Below are the code and all the weights of a small trained network. Each question names an input and a class and asks about switching units off, where a switched-off unit gives its printed mean instead of its output.

import numpy as np


def w(rows, s, z=0):
    codes = np.array(rows[::2]) - 128.0
    scale = np.full(codes.shape[1], s)
    scale[-1] = z or s
    return codes * scale


def norm(h):
    return h / np.sqrt((h * h).mean(-1, keepdims=True) + 1e-5)


def f(y):
    return np.maximum(y, 0)


def log_softmax(a):
    a = a - a.max(-1, keepdims=True)
    return a - np.log(np.exp(a).sum(-1, keepdims=True))


def net(x, mask):
    res = np.array(x, float).reshape(1, 3) / 4 @ E
    u = 0
    for l in range(4):
        y = f(norm(res) @ A[l][:, :-1].T + A[l][:, -1])
        res = res + np.where(mask[u : u + 6], y, B[l][:, -1]) @ B[l][:, :-1]
        u += 6
    return log_softmax(norm(res)[-1] @ U[:, :-1].T + U[:, -1])


A, B = {}, {}
E = w([
[255,93,143],'x0',
[189,178,7],'x1',
[130,147,151],'x2',
],0.0057)
A[0] = w([
[156,160,69,5],'0.n0',
[34,182,176,5],'0.n1',
[171,163,191,91],'0.n2',
[34,127,168,74],'0.n3',
[255,158,121,138],'0.n4',
[169,225,34,145],'0.n5',
],0.0089,0.0031)
B[0] = w([
[125,128,236,164],'0.n0',
[108,80,80,203],'0.n1',
[144,133,78,159],'0.n2',
[98,87,63,218],'0.n3',
[150,14,69,254],'0.n4',
[102,240,2,255],'0.n5',
],0.0081,0.0052)
A[1] = w([
[45,77,188,187],'1.n0',
[254,14,171,176],'1.n1',
[137,92,30,194],'1.n2',
[178,85,230,135],'1.n3',
[88,2,118,3],'1.n4',
[114,98,20,109],'1.n5',
],0.0074,0.0019)
B[1] = w([
[220,59,109,198],'1.n0',
[204,247,189,218],'1.n1',
[74,96,210,254],'1.n2',
[233,181,197,161],'1.n3',
[106,90,254,207],'1.n4',
[141,83,150,245],'1.n5',
],0.0081,0.0062)
A[2] = w([
[6,233,127,121],'2.n0',
[163,188,205,102],'2.n1',
[103,107,172,180],'2.n2',
[205,52,147,135],'2.n3',
[140,140,159,37],'2.n4',
[53,178,113,2],'2.n5',
],0.013,0.0028)
B[2] = w([
[199,251,59,194],'2.n0',
[145,175,171,185],'2.n1',
[133,146,169,191],'2.n2',
[125,125,97,255],'2.n3',
[144,178,150,142],'2.n4',
[134,175,97,161],'2.n5',
],0.017,0.007)
A[3] = w([
[128,177,82,132],'3.n0',
[255,41,60,139],'3.n1',
[65,71,161,99],'3.n2',
[62,90,168,142],'3.n3',
[190,163,186,2],'3.n4',
[168,80,133,115],'3.n5',
],0.014,0.0036)
B[3] = w([
[153,73,129,197],'3.n0',
[8,129,136,254],'3.n1',
[149,104,165,207],'3.n2',
[157,67,117,205],'3.n3',
[145,160,146,185],'3.n4',
[116,155,86,175],'3.n5',
],0.016,0.0072)
U = w([
[128,2,188,153],'0',
[128,108,135,2],'1',
[42,96,85,195],'2',
[182,160,202,182],'3',
[152,180,49,178],'4',
],0.021,0.0084)

Each question gives the input, the list of numbers given to net, and the class t.
The units are the neurons (one row each of A and B). Each row of codes is followed by its name. A weight is (code - 128) times the scale printed after its matrix; where a second scale follows, it is the last column's (A, B and U).
mask holds one flag per neuron, layer by layer. A switched-off neuron (its flag False) gives its mean, the last column of its row in B, instead of its output. The means were averaged over made-up inputs and are rounded, as every weight is.
A unit's drop is (log p(t) with every unit on - log p(t) with that unit switched off) / (log p(t) with every unit on - log p(t) with every unit switched off).
The circuit of an input: a set's keep is (log p(t) with only the set's units on - log p(t) with every unit switched off) / (log p(t) with every unit on - log p(t) with every unit switched off). Starting from the 12 units with the biggest drops (on a tie, the unit counted first), units are removed one at a time, each time the one whose removal leaves the highest keep (on an exact tie, the one counted first), for as long as the keep stays at least 0.8.
units of the circuit, in order: the units of the circuit, biggest drop first
k most important neurons: the k neurons with the biggest drops, biggest first
top k neurons in layer l: the k neurons of layer l with the biggest drops, biggest first
drop of u: that unit's drop, to one decimal
input [8,7,-3], class 2: units of the circuit, in order	[3.n1]
input [-8,0,-8], class 0: 3 most important neurons	[0.n5 1.n1 1.n0]
input [-5,1,-8], class 4: 4 most important neurons	[0.n4 2.n0 3.n1 1.n0]
input [1,8,4], class 2: 2 most important neurons	[0.n4 1.n1]
input [7,1,7], class 2: 3 most important neurons	[0.n4 3.n1 0.n2]
input [-4,1,-7], class 4: 2 most important neurons	[0.n4 2.n0]
input [-8,-3,7], class 0: 2 most important neurons	[0.n5 1.n0]
input [2,-5,-8], class 3: drop of 0.n5	1.3
input [2,7,4], class 2: drop of 0.n4	0.7
input [1,-6,0], class 3: drop of 0.n5	3.1
input [0,-2,-4], class 0: top 2 neurons in layer 0	[0.n5 0.n3]
